Each row has a name. Each question is about the rows just above it.

Baz: [129 148  85 122  82 122]
tupul: [134 143  81 122  82 139]
kes: [133 134 170 156  82  81]
Putu: [139 145 127 182  82 118]
sib: [ 81 148  85 122  82 164]
miz: [139 136 154 170  82 104]
vulib: [119 130  78 106  82 164]
Mul: [115 109 144  93  82 137]
ziv: [131 132 151 177  82 121]
reme: [114 106 153  92  82 135]
The entry that follows [156]:  [82]
What comes right after [130] in the named rows?  [78]
The entry that follows [143]:  [81]
Right after [144] comes  [93]
What comes right after [119] in the named rows?  [130]
Right after [132] comes  [151]

Lifi: [157 126 126 135 126 137 111 127 154 134 111 124 119 120]
ziz: [138 120 136 138 119 140 120 112 114 134 123 149 119 138]
Tunul: [111 149 147 110 126 110 140 115 161 123 116 116 145 141]
resuf: [111 137 147 130 126 110 140 115 161 123 116 116 145 141]
Whose row is [111 149 147 110 126 110 140 115 161 123 116 116 145 141]?  Tunul
The entry that follows [135]:  [126]
What comes right after [114] in the named rows?  [134]

pozi: [101 148 160  97  95 139 150 130 102 136 117 119 182 166 156 114 137 129
 130 109 150 133  96 120 152 128 157 128 112 161 192 167 143 187 155 124
 115 164  90 116 164 102 129 131 139]
lefe: [138 123 128 107 137 138 122 130 119 115  88 123 100 112 108 146 162 142
 144 154 146 153 120 108 125 112 169 130 108 126 147 127 117 131 147 141
 103 145 149  86  81 122 127  99  76]
dad: [133 119 134 124 116 126 125 128 115 124 118 124 127 119 134 132 136 126
 122 128 129 125 123 124 127 137 135 130 128 132 131 128 127 134 129 139
 124 143 136 122 131 135 123 125 120]
Numol: [125 121 133 119 106 112 135 119 120 133 115 121 131 137 122 134 110 121
 129 123 135 147 122 114 120 142 137 147 129 142 129 130 117 130 112 141
 129 144 143 135 125 146 116 125 128]
favo: [141 144 163 127 103 166 133 146  96 160 142 103 112  88 114 128 149 115
 122 159 133 132 172 136 166 135 144 135  92 123 166 141 152 115 130 149
 102 135 157 132 128  77  95 112  85]
bag: [130 126 139 126 110 130 125 128 117 129 117 122 120 118 129 129 134 127
 130 129 132 119 119 129 123 140 136 128 130 129 129 130 120 135 128 136
 132 142 135 126 126 134 124 124 121]
Gol: [130 121 139 127 115 126 129 126 116 124 115 124 134 123 134 135 134 127
 127 130 132 129 123 126 128 141 132 131 127 131 133 127 123 131 133 141
 128 143 137 118 126 133 126 129 125]
Vazir: [132 118 139 123 115 122 122 126 113 123 117 126 126 123 135 135 132 122
 120 134 125 123 124 122 126 135 138 131 124 126 134 130 124 131 134 140
 128 142 136 119 125 133 122 125 121]
kol: [141 117 151 119 109 135 144 118 115 135 122 128 131 122 135 138 128 108
 122 144 133 135 102 119 126 127 138 132 126 108 117 125 105 130 131 149
 119 153 119 125 135 118 122 122 124]
sifu: [132 121 131 119 113 122 127 134 118 126 120 124 122 119 133 130 134 125
 128 133 129 126 114 127 129 138 136 132 125 130 128 126 127 129 132 132
 132 143 134 121 128 135 123 124 123]
pafev: [114 126 193 123 117 132 186 166 124 116 164 136 178 143 157 109 182 125
 123 104 171 153  94 127 111 178 128 174 146 136 142 178  90 140 157 144
 128 121 151 156 120 130 156 116 151]
Ruv: [129 121 139 125 111 124 135 129 114 117 119 124 124 117 133 131 134 128
 121 130 134 128 126 127 134 140 139 129 134 126 133 124 124 129 134 136
 130 137 134 119 129 128 124 121 124]
Which row holds [125 121 133 119 106 112 135 119 120 133 115 121 131 137 122 134 110 121
 129 123 135 147 122 114 120 142 137 147 129 142 129 130 117 130 112 141
 129 144 143 135 125 146 116 125 128]?  Numol
[130 121 139 127 115 126 129 126 116 124 115 124 134 123 134 135 134 127
 127 130 132 129 123 126 128 141 132 131 127 131 133 127 123 131 133 141
 128 143 137 118 126 133 126 129 125] is in which row?  Gol

Mebi: [122 152 143 144 119 130 148 146 116 123 122 100 149 131 135 139 135 134
 102 136 140 127 159]
fugul: [133 181 103 114 132 108 188  83 125 164 120 160  71 170 136 106 114 109
 126 189  96 113 136]
Sakos: [ 74 156 140 124 144  88 112  76 132 171 105 104  98 154  99 105  95 142
 106 188 148 162 152]
Pap: [145 181 101 117 119 107 100  86 121 169 105 152  73 168 137 114 111  94
 124 167  92 117 138]
Zagam: [121 141 130 139 150 137 141 150 114 121 117 120 152 152  93 106 130 137
 126 117 145 136 167]
Pilu: [136 141 142 112 150  98 127 142 131 172 110 162  86 138 110 139 138  95
 136 165 128  81 169]
tibe: [136 108 116 136 118 118 116 137 117 152 105 159 106 118 111 137 135 110
 124 138 141 146 110]
sepo: [133 181 103 114 132 151  89  83 125 164 120 160  71 170 114 106 114 109
 126 189  96 113 136]
pak: [ 73 135 124 149 104 144 145 148 103 126  97  90 158 104 136 146 120  74
 128 148 141  99 135]
What comes right after [76] in the named rows?  [132]
What comes right after [123] in the named rows?  [122]
The entry that follows [165]:  [128]
The entry that follows [168]:  [137]
Whose row is [136 141 142 112 150  98 127 142 131 172 110 162  86 138 110 139 138  95
 136 165 128  81 169]?  Pilu
Whose row is [133 181 103 114 132 108 188  83 125 164 120 160  71 170 136 106 114 109
 126 189  96 113 136]?  fugul

suvul: [126 113 128 105 127  95  85  86 102  79  84  73 129 166 126 137 108  68
  60  77  92 114]
Led: [121  72 103 118 108 114 103 131 152 141 129 138 150 131 145 104  72  80
  78  85 101  95]
fubad: [126 113 102 122 121 105 104 108 105 117 135 121 125 108 116  76 102 150
 155 131 138 133]
sirem: [126 113 102 122 121 105 104 108 105 117 135 121 125 108 121 100  97 160
 110 111 165 145]
kap: [150 142 157 175 161 138 149 143 120  98 102 111 117 128 122 113 126 166
 167 181 163 128]
zupi: [ 76 102 113 117 105  93 127 130 166 146 127  94 107  81  99  55  62  71
  82 111 123 111]
zev: [136 104  89  94 150 111 159 118 114 123  95 103 111  98 110 102 137 111
 111 134 150 140]
zub: [115 131 139 110 114 104 117 149 135 199 134 173 157 155 107  95  69 103
 108 112 135 114]
tuted: [136 104  89  94 150 111 159 118 114  97  95 103 111  98 110 102 137 111
 111 134 150 140]
dono: [126 113 102 122 121 105 104 108 105 117 135 121 125 108 121 100  97 115
 110 111 107 145]
pasaz: [120  74  85 111 145 135 167 144 124 105  99  89  86  82 123 159 127 151
 130 128 149 122]
fus: [120 112  92 142 147 165 163 161 160 135 131 142 122 126 108  98  87 130
 125 132 128 141]
Right after [84] comes  [73]
Right after [68] comes  [60]
Which row holds [126 113 102 122 121 105 104 108 105 117 135 121 125 108 121 100  97 115
 110 111 107 145]?  dono
Right after [116] comes  [76]

Tize: [115 114 155 114 153 154 115 116  78 114 116 154]
mibel: [128 128 139 128 138 137 174 128 129 128 129 127]
litas: [105 105 164 105 163 163 105 106 105 105 105 163]
Kanut: [ 79  78 193  78 191 104  80  81  79  79  78 190]
Tini: [105 105 164 128 163 163 106 106 105 105 153 163]
The entry that follows [80]:  [81]
Where do [105 105 164 128 163 163 106 106 105 105 153 163] appear?  Tini
Right after [104] comes  [80]
What comes right after [139] in the named rows?  [128]
The entry that follows [81]:  [79]

des: [138 141 162 137 146 174 162 126 125 142  90  75 138]
guz: [135 142 163 132 145 174 172 130 126 141  88  77 144]
faf: [150 144 163 117 143 173 153 144 129 137  83  84 159]
gavid: [154 144 162 111 142 171 150 148 130 127  82 143 162]
The entry that follows [90]:  [75]
What comes right after [129] in the named rows?  [137]
The entry that follows [146]:  [174]
The row with [154 144 162 111 142 171 150 148 130 127  82 143 162] is  gavid
What comes right after [173] in the named rows?  [153]
The entry that follows [145]:  [174]
The entry that follows [75]:  [138]

nulu: [147 153 103  92 102 102 103]
bom: [160 175  83  62  80  80  82]
Rutev: [ 96  86 168 187 170 171 169]
dat: [110 153 151 161 152 152 151]
gupul: [ 89  77 177 201 180 181 178]
zapub: [102  94 160 176 162 163 161]
nek: [164  94 161 177 163 163  84]
What comes right after [170] in the named rows?  [171]
Right after [110] comes  [153]
What comes right after [162] in the named rows?  [163]
Right after [83] comes  [62]
Right after [164] comes  [94]

ramar: [125 101 149  86 167 149  96]
Pok: [125 101 150  83 171 150  94]
Sudo: [169 106 173 153 139 100 153]
riboz: [153 115  76 116 104 167 156]
Fon: [157 109 174 153 133  97 159]
tef: [169 106 173 153 139 100 159]
Dinun: [167 105 176 151 107  99 155]
Bug: [125 101 142  79 171 158  92]
Which row holds [125 101 150  83 171 150  94]?  Pok
The entry that follows [79]:  [171]
The entry that follows [104]:  [167]

niv: [128 127 127 131 130 127 127 133 126 128 130 130 127 128 130 131 140 156
 175 184 181 158 139 126 127 129 128 128 131 134 127 126 130 126 128]
Mefes: [128 127 128 125 128 130 139 155 173 184 177 164 145 134 132 129 127 128
 131 128 128 128 128 129 129 128 126 124 127 126 125 131 125 127 126]
fen: [174 155 141 129 128 125 131 126 130 131 123 125 127 128 126 127 129 128
 127 125 127 129 129 129 129 127 127 128 124 127 125 130 124 132 129]
mazep: [127 129 127 134 129 129 127 125 129 127 127 130 143 161 179 184 175 150
 138 130 128 129 128 126 130 128 126 133 126 125 127 131 131 125 126]
Nev: [129 126 128 130 129 128 129 132 127 127 131 134 128 128 129 130 133 138
 151 169 189 131 163 140 131 130 127 128 128 133 128 126 129 127 129]
Whose row is [128 127 127 131 130 127 127 133 126 128 130 130 127 128 130 131 140 156
 175 184 181 158 139 126 127 129 128 128 131 134 127 126 130 126 128]?  niv
Which row holds [174 155 141 129 128 125 131 126 130 131 123 125 127 128 126 127 129 128
 127 125 127 129 129 129 129 127 127 128 124 127 125 130 124 132 129]?  fen
The row with [127 129 127 134 129 129 127 125 129 127 127 130 143 161 179 184 175 150
 138 130 128 129 128 126 130 128 126 133 126 125 127 131 131 125 126] is  mazep

mov: [175 177  60  80]
fif: [ 65 174 194 177]
mal: [176 176 187  61]
What comes right after [175] in the named rows?  [177]
Right after [60] comes  [80]
Right after [174] comes  [194]
What comes right after [187] in the named rows?  [61]

saz: [136 131  74 130 128 144 107 119 116 119 116 132 111 136 138 120 123 117
 120  99 147 117 134 157 145 111 134]
vogu: [130 117  85 120 127 145 106 107 114 142 109 129 127 132 120 116 137 111
 116 136 163 111 101 144 145 118 137]
bomeb: [130 117  85 120 127 145 106 107 114 142 110 128 127 132 120 116 137 111
 116 113 163 111 101 144 145 118 137]
Whose row is [136 131  74 130 128 144 107 119 116 119 116 132 111 136 138 120 123 117
 120  99 147 117 134 157 145 111 134]?  saz
Right after [109] comes  [129]
Whose row is [130 117  85 120 127 145 106 107 114 142 110 128 127 132 120 116 137 111
 116 113 163 111 101 144 145 118 137]?  bomeb
The entry that follows [110]:  [128]
What comes right after [99] in the named rows?  [147]

Nedi: [130 137 119 117]
lape: [138 154 120 112]
Dezok: [130 137 132 117]
gepi: [120 119 142 142]
zivav: [170 166  97  98]
labes: [100  98 145 162]
darol: [ 99 141 122 114]
Bipag: [182 172  84 138]
vafo: [138 146 120 112]
Right after [172] comes  [84]
Right after [166] comes  [97]
The entry that follows [141]:  [122]
Right after [132] comes  [117]
The entry that follows [100]:  [98]
Right after [99] comes  [141]
The row with [130 137 132 117] is  Dezok

mon: [118 102 123 104 135 163 129 170 107 134 140 118]
Kuben: [127 145 123 149 134 118 118 132 130 134 139 140]
rosid: [113 105 130 115 114 147  95 120 144 121 135 130]
mot: [153 129 128 148 143 135 142 136 134 113 115 149]
nopu: [127 145 123 149 134 118 118 132 130 124 139 140]
The entry that follows [153]:  [129]
The entry that follows [114]:  [147]
The entry that follows [163]:  [129]

gir: [162 156 187 180 165 181 168 134 121 121 127 123  99 113 155 155 154 179]
rurev: [144 109 160 185 119 125 167 162 185 197 154 140 153 167 178 142 111 128]
Medil: [124 137 138 144 139 114 121 136 117 112 120 105 116 158 166 154 156 153]
What comes right after [158] in the named rows?  [166]
The entry that follows [142]:  [111]

feno: [144 119 130 116 135 114 114 137 107 145 154 150 126 132 150 120 114 120
 126 138 131 114 114 132 115 102 128 111 139 145 125 141 102 131 144 117
 116 111 148 117 125 131 109 117 135 141 114 124 146 123 121 122 144 146
 121 129 132 107 131]
Mip: [112 119 130 116 135 114 114 137 107 145 154 150 126 132 150 120 114 120
 126 138 131 114 114 132 115 102 128 111 139 145 125 141 102 131 144 117
 116 111 148 117 125 131 148 117 135 141 114 124 146 123 121 118 144 146
 121 129 132 107 131]
Risu: [106 111 135 134 118 102  97 148  85 135 157 142 108 108 131 120 107 102
 135  82  92 120 103 114 104 104 127 117 150 123  95 136 122 109 130 114
 106 107  94 134  94 138 166 111 133 148 126 138 174 141 144 114 132 123
 100 140 113  62 158]
sotam: [119 124 127 110 141 122 126 130 123 147 147 149 135 143 154 122 120 131
 123 164 150 113 122 141 123 106 129 112 131 152 140 142  97 142 147 112
 123 117 171 129 141 127 135 122 135 135 112 117 129 115 111 127 147 154
 132 123 141 134 117]
Right after [171] comes  [129]
Right after [152] comes  [140]
Which row holds [106 111 135 134 118 102  97 148  85 135 157 142 108 108 131 120 107 102
 135  82  92 120 103 114 104 104 127 117 150 123  95 136 122 109 130 114
 106 107  94 134  94 138 166 111 133 148 126 138 174 141 144 114 132 123
 100 140 113  62 158]?  Risu
The row with [112 119 130 116 135 114 114 137 107 145 154 150 126 132 150 120 114 120
 126 138 131 114 114 132 115 102 128 111 139 145 125 141 102 131 144 117
 116 111 148 117 125 131 148 117 135 141 114 124 146 123 121 118 144 146
 121 129 132 107 131] is  Mip

zos: [136  97 159 128 153  84 120 137 122  99 142]
kul: [176 157  93 143 179 149 147  99 184 174 129]
Pediv: [ 96 150 154 130  87 118 132 126 144 126 124]
nubo: [120 153 134 110 146 104 113 166 173 165 129]
Duvip: [151  87 126 131 155 126 112 118 132 153 131]
lagit: [ 99 155 119 155 107 119 158  77 156 116 125]
Gudus: [112 194 137  94 141 157  91 180 162 177 126]
Ner: [126 154 133 110 109 116 140 171 111  95 127]
Right after [95] comes  [127]
The entry that follows [77]:  [156]

pubof: [134 137 138 136 133 121 125 137 131 126 126 129 137 128 131 134 142 134
 133 129 139 127 130 128 133 127]
fub: [113 140 137 135 125  94 115 143 120 129 115 131 132 124  97 134 138 127
 117 122 121 141 130 124 119 117]
Mubi: [117 129 131 129 128 113 119 129 119 130 121 134 125 122 112 130 125 128
 126 126 118 132 126 127 121 122]
fure: [136 137 130 131 124 127 135 139 138 122 130 117 136 137 133 127 142 125
 120 125 144 131 133 126 133 128]
Raf: [138 140 129 132 122 129 140 143 143 123 132 114 139 143 134 126 145 124
 116 126 147 135 136 127 134 131]
nuva: [134 137 138 136 132 122 125 136 130 126 126 128 137 127 131 133 142 133
 133 128 139 126 130 127 133 126]
kibig: [113 137 136 134 126  99 134 139 120 130 117 134 130 124 100 134 134 128
 120 124 135 139 129 126 120 119]
muno: [132 135 138 136 134 121 123 135 127 128 125 132 135 125 128 135 138 135
 135 129 134 128 129 128 131 126]
Feke: [129 135 169 152 160  97  84 124  97 134 106 165 138 132 122 157 142 162
 182 135 123 106 117 126 132 115]
Rega: [132 134 134 133 130 122 128 134 129 126 126 127 134 127 129 131 137 131
 131 127 135 127 129 127 131 126]
nusun: [117 129 130 129 127 113 119 129 120 131 121 134 125 122 111 130 125 128
 126 126 117 132 126 127 121 123]
Which row holds [136 137 130 131 124 127 135 139 138 122 130 117 136 137 133 127 142 125
 120 125 144 131 133 126 133 128]?  fure
Where do [134 137 138 136 133 121 125 137 131 126 126 129 137 128 131 134 142 134
 133 129 139 127 130 128 133 127] appear?  pubof
The row with [117 129 130 129 127 113 119 129 120 131 121 134 125 122 111 130 125 128
 126 126 117 132 126 127 121 123] is  nusun
Whose row is [129 135 169 152 160  97  84 124  97 134 106 165 138 132 122 157 142 162
 182 135 123 106 117 126 132 115]?  Feke
Whose row is [117 129 131 129 128 113 119 129 119 130 121 134 125 122 112 130 125 128
 126 126 118 132 126 127 121 122]?  Mubi
[113 137 136 134 126  99 134 139 120 130 117 134 130 124 100 134 134 128
 120 124 135 139 129 126 120 119] is in which row?  kibig

Remav: [ 69  71 173 190  75  69 184  68]
zove: [117 104 174 148 115 105 163 115]
Velad: [ 81  83 153 173  83  85 163  78]
Bufa: [127 124 125 130 117 130 121 123]
Vug: [102  99 157 161 111  97 163 100]
mimeb: [ 72  77 177 186  92 124 189  74]
zefer: [120 128 122 129 125 126 126 122]
pezu: [ 98 101 145 156  97  98 147  97]
bolat: [112 120 132 139 123 115 139 114]
What comes right after [99] in the named rows?  [157]
Right after [184] comes  [68]

Zesab: [118 117 127 123 136 122 140 135 126 116 120]
Vevu: [144 116 117 128  66 128 124 144 128 129 124]
Kozo: [144 116 117 128  66 128 124 144 115 127 120]
kove: [132 134 115 131 120 123 115 124 126 124 138]
Whose row is [132 134 115 131 120 123 115 124 126 124 138]?  kove
Right after [122] comes  [140]
[144 116 117 128  66 128 124 144 115 127 120] is in which row?  Kozo
Right after [129] comes  [124]
Right after [131] comes  [120]
Whose row is [118 117 127 123 136 122 140 135 126 116 120]?  Zesab

dizol: [128 147  69  69 131 149 145  93 112 139 171 150 153 144 153 132 115 133
  84 142 169]
Kasek: [134 124 119 172 118 117 134 152 173 113 125 117 125 123  95 121 143 129
 140 154 127]
zegiv: [155 150 137 129  75 165 170  94 138 132 136 142 104 164 169  91 136 155
 133 151 107]
Right after [94] comes  [138]
Right after [104] comes  [164]
What comes right after [173] in the named rows?  [113]

popi: [130 195 114 120]
lub: [170  97 173 125]
pude: [122 116 175 146]
duzin: [178 118 174 121]
lata: [144 179  90 127]
Rere: [131  61 145 136]
What comes right after [145] in the named rows?  [136]
What comes right after [173] in the named rows?  [125]
What comes right after [195] in the named rows?  [114]
The entry that follows [130]:  [195]
Right after [116] comes  [175]

